In the rows, 128 means zero.
Each row of numbers belongs to one of the objects below and depends on some of the facts about them. Some rows are named. Which object is each other row?

Some objects and their rows:
Z909: [143 140 132 144 126 143 129 133 137 122 122 148 125 153 150 129 107 137
 149 131 140 127 124 155 138 121 120 109 135 135 139 143 134 117 147]
Z809: [121 139 133 141 122 136 145 119 145 123 140 124 130 137 146 135 128 128
 138 124 144 116 124 128 120 138 117 113 136 122 137 151 166 112  99]
Z847: [121 145 119 120 107 141 142 114 134 119 148 131 132 136 146 126 126 112
 127 119 144 121 120 148 133 136 124 117 136 129 141 144 155 125 111]
Z783: [130 133 140 147 134 113 129 129 132 111 119 146 121 131 142 109 111 164
 142 134 136 151 123 170 125 123 130 125 120 121 142 106 115 121 164]
Z896: [130 133 140 147 134 113 129 130 132 111 118 146 122 131 142 109 111 165
 142 134 135 151 122 170 126 123 130 125 120 121 142 106 114 120 165]
Z826: [118 101 103 105 149 140  97 125  89 201 148 146  72 118 127 180 132 170
 182  61 161  76  72  54 193 121 115 152 142 179 136 155 143 168  69]
Z3: [136 117 136 142 149 118 107 126 105 112 107 137 113 124 127 118 125 153
 117 133 115 140 143 136 129 116 137 141 116 125 124 126 110 133 168]
Z184: [114 124 123 118 130 118 121 107 102 108 132 119 120 108 124 117 142 128
  95 121 119 134 138 131 125 130 141 151 116 119 127 126 130 140 133]
Z876: [142 128 119  99 123 124 123 135 164 161 117 129 154 122 120  72 136 114
 138 102 146 138 124 108 106 142 130 147 112 126 143 101 136 133 120]
Z810: [127 137 134 121 115 127 128 122 124 127 136 105 139 115 125 130 136 136
 134 132 127 129 128 130 126 128 131 129 122 129 124 137 132 116 125]
Z146: [132  90 121 101  98 144 144 140 136 133 138  98 134 108 119 137 142 113
 134 167 120 104 110 106 147 118 106 118 155 109 108 126  98 120 121]
Z576: [127 128 133 135 124 120 118 121 111 117 128 115 123 111 117 114 130 140
 115 117 121 129 148 120 114 140 126 144 114 124 126 125 120 142 102]
Z272: [174  99  95 142 139 178  57  62 160 141 144 105 185 126 131 153  94  86
 103 189  94 103 143 112 104 163 112 178 143 133 112 188 113 169  90]
Z859: [131 122 113 113 124 141 125 116 118 125 137 126 128 127 127 128 136  97
 106 126 131 117 134 122 136 131 131 133 132 128 125 148 142 133 125]
Z623: [127 136 133 121 116 126 128 122 124 128 135 107 139 115 126 130 136 135
 135 132 128 130 127 131 127 127 130 129 122 129 124 136 132 116 127]
Z431: [165 101 128 115 121 137 171 193  85 113 112 119  92 137  95  99 167  60
  93  98 174  91 193  80 139 125 123  78 120 110 102 181 183  74 132]
Z808: [119 130 118 116 120 128 134 115 123 119 140 128 128 123 132 120 133 117
 114 123 133 130 126 139 131 133 132 134 127 123 133 127 138 133 126]
Z675: [141 124 132 141 140 129 120 135 127 123 114 145 120 138 135 122 115 142
 136 136 129 135 129 146 135 119 129 125 128 129 131 126 117 124 164]

There are 3 kinds of fact about the objects: λ, θ, σ.
λ: points at; θ: sits directly inside; σ: belongs to class
Z301 λ: Z30
Z875 λ: Z600
Z272 λ: Z804
Z159 λ: Z379
Z418 λ: Z632
Z998 λ: Z639
Z456 λ: Z751
Z681 λ: Z634
Z343 λ: Z634
Z180 λ: Z156
Z859 λ: Z642
Z7 λ: Z634
Z415 λ: Z804
Z882 λ: Z828
Z136 λ: Z634
Z431 λ: Z30
Z767 λ: Z751
Z243 λ: Z828
Z422 λ: Z634
Z624 λ: Z828
Z146 λ: Z672
Z722 λ: Z881
Z699 λ: Z783
Z687 λ: Z794
Z455 λ: Z30
Z515 λ: Z266
Z862 λ: Z733
Z580 λ: Z896
Z463 λ: Z634
Z826 λ: Z828
Z156 λ: Z17
Z962 λ: Z804
Z952 λ: Z600
[Z161, Z985, Z739, Z699] θ Z828
[Z794, Z640] θ Z81
[Z301, Z5, Z224] θ Z650
[Z91, Z431, Z933] θ Z674
[Z808, Z972] θ Z29
[Z875, Z418] θ Z266
[Z413, Z961, Z7] θ Z330
[Z272, Z859, Z216] θ Z635
[Z877, Z576, Z792, Z580] θ Z370
[Z439] θ Z896
[Z394, Z926, Z180, Z876, Z515] θ Z751
[Z159, Z882, Z523, Z146, Z838] θ Z986
[Z17, Z623] θ Z30
[Z998, Z184, Z238, Z958] θ Z3
[Z809, Z847, Z463, Z881] θ Z909
[Z639] θ Z191
[Z456] θ Z534
[Z188, Z422, Z269] θ Z632
[Z647, Z681, Z672] θ Z600
[Z772, Z767] θ Z905
[Z343, Z659, Z624, Z156, Z646, Z307] θ Z21
[Z52, Z804] θ Z634
[Z814, Z946, Z287] θ Z35
[Z415] θ Z574
[Z604, Z332] θ Z379
[Z136, Z826, Z962] θ Z247
[Z209, Z764] θ Z435
[Z388] θ Z783
[Z844] θ Z675
[Z243] θ Z382
[Z810, Z722, Z455] θ Z769
[Z687] θ Z310
[Z45] θ Z733
[Z548] θ Z723
[Z862] θ Z791
[Z240, Z952, Z584] θ Z800
{Z161, Z301, Z808, Z877, Z439, Z394, Z17, Z998, Z456, Z52, Z659, Z859, Z847, Z814, Z882, Z604, Z523, Z624, Z45, Z548, Z184, Z584, Z881} σ latesor
{Z794, Z985, Z413, Z926, Z5, Z681, Z216, Z844, Z243, Z933, Z810, Z146, Z515, Z672, Z238, Z640, Z623, Z287, Z962, Z764} σ klofle
{Z91, Z809, Z188, Z772, Z180, Z7, Z415, Z136, Z209, Z431, Z972, Z792, Z687, Z463, Z156, Z804, Z646, Z958} σ vepan
{Z875, Z272, Z159, Z418, Z639, Z647, Z961, Z343, Z876, Z388, Z576, Z767, Z946, Z422, Z332, Z722, Z739, Z699, Z269, Z455, Z862, Z580, Z826, Z240, Z952, Z307, Z224, Z838} σ tapan

Rows to name:
No name comes twice in this set of rows, the named rows included.
[135 119 110 111 125 143 125 118 118 125 137 126 130 128 126 127 135  93
 104 128 133 116 136 124 137 133 130 133 132 127 123 149 141 132 129] -> Z456
[110 155 129 127 101 126 151 108 139 107 153 132 133 129 153 114 121 135
 134 116 149 136 114 172 123 140 125 118 128 120 151 124 151 122 113] -> Z881
[134  87 128 125 117 134 143 148 142 119 120 138 116 127 134 120 120 140
 141 168 123 122 106 137 150 110 106 114 156 103 123 100  82 128 158] -> Z986
[ 35 219 182 145 136 105 165 164 161 117  74 149 131 168 146 153 143 161
 139 133  26 195 114 144 104  77 147 108 147 139 140  17  74 148 157] -> Z634
[130 116 123 165 143 131  87  41 185 110 153 107 184 109 159 135  95 150
 119 193 106 142 113 166  78 166 122 179 128 104 138 140 127 146 110] -> Z804
[125  95 125 117  95 133 152 142 144 123 139 115 124 111 121 116 127 130
 135 151 125 111 113 117 133 134  98 121 152 101 123  97  89 139  94] -> Z838
[108  91  83  96 169 106 111 124  90 210 180 164  86 123 102 230 125 132
 160  67 177  89  47  81 202 126 147 137 134 187 124 144 143 161  90] -> Z624
[112  94 116 102  99 132 157 128 139 116 145 121 123 111 130 120 138 115
 120 154 128 115 102 131 146 124 110 124 155  97 125 101 102 135 122] -> Z523
[ 63 193 151 127 137 165 156 162 159 152  89 124 140 186 136 202 165  70
 117 133  33 123 136  55 119  89 128  96 177 155 111 119 135 142  93] -> Z463
[155 129 150 133 109 101 183 199  91  84 105 147  86 134 113  59 137 130
 123  97 184 140 173 165 134 117 132  71 101 102 131 115 144  70 183] -> Z30
[121 115 124 145 151  89 145 133 141 137 158 133 141 129  99 176 118 109
 117 133 148 133 117 134 111 150 146 113 115 128 115 122 138 116 107] -> Z646
[138 132 134 118 136 103 127 133 171 139 104 153 148 128 141  57 122 157
 154 116 153 169 109 161 109 126 142 141 104 116 157  76 125 116 186] -> Z751
[ 69 191 151 106 130 155 140 164 137 157  85 106 148 164 115 197 173  77
 114 139  17 137 138  58 125  79 142 112 163 162  99 105 102 146 119] -> Z681
[121 122 109 123 136  94 142 126 129 134 166 139 143 128  98 167 116  93
 106 128 148 138 112 153 126 147 152 116 115 134 119 114 127 130 118] -> Z659

The same objects again, as new rows of numbers:
Some objects and their rows:
Z156: [123 117 142 156 107 114 114 141 107 139  89 115 110 115 133 127  98 154
 136 100 162 129  86 169 115  98 127  91 104 134 146 147 156 123 173]
Z301: [126 119 134 137 113 128 129 128 139 126 128 123 136 134 123 123 128 129
 142 132 134 134 131 122 117 126 143 134 130 121 132 130 150 119 135]
Z862: [129 122 139 129 125 124 125 122 134 112 130 106 138 127 121 119 128 135
 149 127 137 146 131 133 128 128 125 127 128 114 144 124 153 129 129]
Z767: [129 122 137 126 123 127 128 125 134 113 129 110 138 125 121 118 127 132
 142 126 137 144 129 134 130 129 126 127 125 114 139 124 148 128 129]
Z161: [122 130 133 136 111 127 133 130 144 131 121 126 136 135 118 120 130 126
 131 128 137 133 124 117 121 120 147 144 127 115 139 125 143 128 131]
Z52: [119 127 132 131 114 130 131 130 141 129 120 124 131 135 120 123 125 125
 135 133 136 134 123 116 116 123 147 138 125 119 137 126 140 125 131]
Z266: [121 149 112 126 140 120 122 135 115 142 124 149 123 130 134 150 134 123
 107 126 108 110 116 121 135 131 110 135 134 151 121 119  95 133 111]
Z814: [120 127 132 132 113 129 132 130 143 129 120 124 132 135 120 122 125 125
 134 132 136 134 123 116 117 123 147 138 125 119 138 126 140 125 131]
Z574: [124 145 119 133 141 111 114 126 115 137 127 137 123 134 136 154 135 132
 127 126 111 116 123 121 132 129 106 132 143 148 131 120 111 134 114]
Z876: [132 142 139 124 110 140 142 128 148  95 108 108 128 128 122 121 118 124
 140 154 133 156 135 119 121 111 114 110 117 115 122 125 101 134 136]
Z21: [127 160 119 125 166 118 107 119  52 149 101 142 107 123 160 128 118 148
 135 107 113 113 110 120 106 106  97 123  90 171 157 187 146 104 134]
Z794: [134 128 126 111 120 151 138 130 137 131 121 125 119 128 123 113 129 119
 105 129 135 124 125 131 129 123 149 130 120 117 131 123 113 131 128]
Z413: [139 122 133 119 121 141 131 122 138 127 124 112 122 133 123 116 131 127
 125 127 139 130 132 132 126 121 149 128 129 113 142 122 129 133 130]
Z926: [147 134 138 123 110 150 141 120 151 105 109 107 114 135 130 122 122 125
 135 155 133 143 147 122 116 106 134 106 127 116 120 129  94 133 143]
Z909: [135 108  94 118 156 116 107 137 108 119 135 103 126 145 131 165 108 114
 132 139 119 132 116 141  92 183 141 105 151 174 150 106  93 102  88]
Z804: [121 129 122 120 130 137 149 137 137 137 118 143 124 121 120 113 117 114
  99 126 142 126 119 126 132 129 146 127 114 119 122 135 102 140 129]
Z330: [126 143 118 134 141 110 115 127 117 137 127 136 126 135 133 153 136 131
 125 125 112 116 124 123 133 131 110 135 144 147 133 119 111 134 113]
Z332: [123 131 134 120 123 131 132 129 136 117 122 114 135 126 117 116 127 127
 129 126 139 143 120 128 130 127 128 132 119 113 143 120 136 133 124]

Rows to name:
No name comes twice in this set of rows, the named rows included.
[155 124 144 131 111 143 134 113 148  99 117  99 117 136 133 125 124 133
 154 154 133 148 157 127 115 107 130 102 135 116 120 131 111 130 148] -> Z515
[123 139 134 116 135 135 128 125 102 123 109 117 127 121 130 103 117 135
 135 117 140 141 113 127 116 115 123 126  91 125 157 155 154 117 134] -> Z307

Now the same objects, written a new way:
Named rows:
Z136: [ 70 126 142 135 216 182 151 133 116 130 115 183  93 135 129 202 109 163
 159 118  94 135 205 102 129  94 155 167 121 171]
Z30: [185 122  66 126  72 145 126 143 129 138  56  86 113 149 116 124  96 124
 188 111 112 120 161 155 138 119 103  73 158 120]
Z632: [133 138 123 122  98 118 132 143 124 153 118  83 103 142 127 104 105 121
 127 120 132 154 132 137 134 112 133 119 131 128]
Z159: [ 99 152 147 144 153 110  94 117 133 157  94  80 124 121 146 124 185 168
 167  96 104  86 166 173 121 142 138 152 170 121]
Z301: [202 142  86  97 142 138  99 151 142 115  16 135 122 128 142 172 142 142
 240 137  91 112 144 152 119 155  95  86 166 142]
Z659: [150  91  98  76 176  88  98 124 125 152  84 127 129 128 174 117 143 149
 132 148 143 170 161 164 133 142 121 131  96 133]
Z640: [135 121 109 116 145 127 112 121 122 123  92 105 116 140 131 108 151 139
 146 120 118 149 117  80 101 125 148 135 144 136]
Z958: [140 149 102 133 128 103 139 108 106 142 115 123 113 130 143 133 126 149
 169 140 132 141 145 114 116 130 151 141 152 183]
Z269: [123 148 122 128 122 131 124 124 117 140 120 110 125 115 124 118 160 160
 158 136 129 133 147 141 107 143 122 145 143 115]
Z635: [142 139 132 120 122 114 128 150 133 135 115  88  98 135 128 117 108 121
 137 124 119 137 133 135 132 120 130 121 134 133]
Z847: [136 158 125  94 140 127 105 139 130 158  97 131 118 138 146 135 142 142
 176 133 135 183 104 144 108 131 132 129 129 135]
Z826: [ 64 163 142 158 169  67  68 154  99  74 114 132 119  53 128 130 110 185
 145 124 159  89  79 130  96 175  99 153 139 131]
Z624: [ 88 106 118 107 222  25  43 156 108  84  77 149 124  66 178 132  94 173
 119 136 173 125  92 153 122 174  99 139  92 148]
Z674: [143 139 132 121 120 114 128 151 133 136 114  88  98 134 127 117 107 121
 136 124 120 137 132 136 133 121 130 121 134 133]
Z379: [134 137 124 121  98 117 132 142 124 152 118  82 102 142 128 103 105 121
 127 120 132 155 132 139 135 112 133 119 131 128]
Z17: [127 153 121  98 109 119 114 128 111 179  84 118 122 142 154 118 143 142
 151 131 145 196 119 138 119 123 136 128 130 135]
Z646: [154  81  67 115 176  77 114  99 118 134 120 124 123 135 159 116 122 155
 138 146 142 139 189 162 127 136 146 144 110 169]
Z687: [151 145 106 133 151 102 124 120 121 126 114 121 108 135 140 139 126 148
 176 139 122 129 149 137 112 135 155 146 151 180]

Name these rows:
No name comes twice in this set of rows, the named rows included.
[150 131 124 127 130 125  93 153  98  94  46 109 104 165 114  97 149 148
 113 142 124 162 166 101  81 119 165 155 155 128] -> Z926
[101 158 150 114 152  98  85 126 128 187  59  94 120 143 176 130 168 151
 163  91 115 144 136 167 132 125 150 136 159 143] -> Z523
[139 126  96 113 160 147  94 125 142 122 120 117 116 154 115 110 145 140
 168 111 122 165  92 105  83 120 155 134 130 123] -> Z985
[190 134  78 129 129 152 113 137 140  98  55 119 129 109 112 157 157 161
 235 137  90  69 176 157 110 166  86 101 176 116] -> Z455
[ 44 172 170 144 196  35  29 157 111 120  53 116 114  82 179 145 117 177
 150  79 146  99  68 157 121 159 129 144 155 160] -> Z882
[133 126 110 115 138 124 125 116 114 127  91 108 119 128 135 110 154 138
 147 126 118 147 115  58 105 127 142 132 148 142] -> Z238
[115 145 115 131 100 133 126 117 109 158 123 102 128 123 124 103 155 160
 146 131 141 150 150 145 111 133 124 144 139 109] -> Z639
[156  81  64 115 169  78 116  96 116 139 122 121 124 140 159 111 123 155
 137 145 145 145 190 162 128 133 148 142 108 167] -> Z156
[ 76 135 130 148 190  63  56 153 103  55  86 128 112  77 134 121 100 164
 131 107 149 106  50  71  91 159 126 144 139 151] -> Z243
[ 66  64 132 108 243 179 134 131 127 125 119 171 117 106 134 172 143 178
 115 132 103 118 252 138 143 120 110 169  77 100] -> Z343
[133 158 134  95 128 112 122 134 114 159  78 127 119 123 158 135 147 143
 162 141 132 172 117 115 122 137 124 129 139 148] -> Z184
[142 149  94 133 143 116 121 114 122 140 135 129 112 145 130 133 121 150
 182 131 134 152 132 141 102 126 159 142 143 171] -> Z809
[110 128 132 132 176 106  85 113 137 140  68  78 116 145 154 114 176 148
 157  80  93 105 134 109 114 123 165 143 171 142] -> Z146

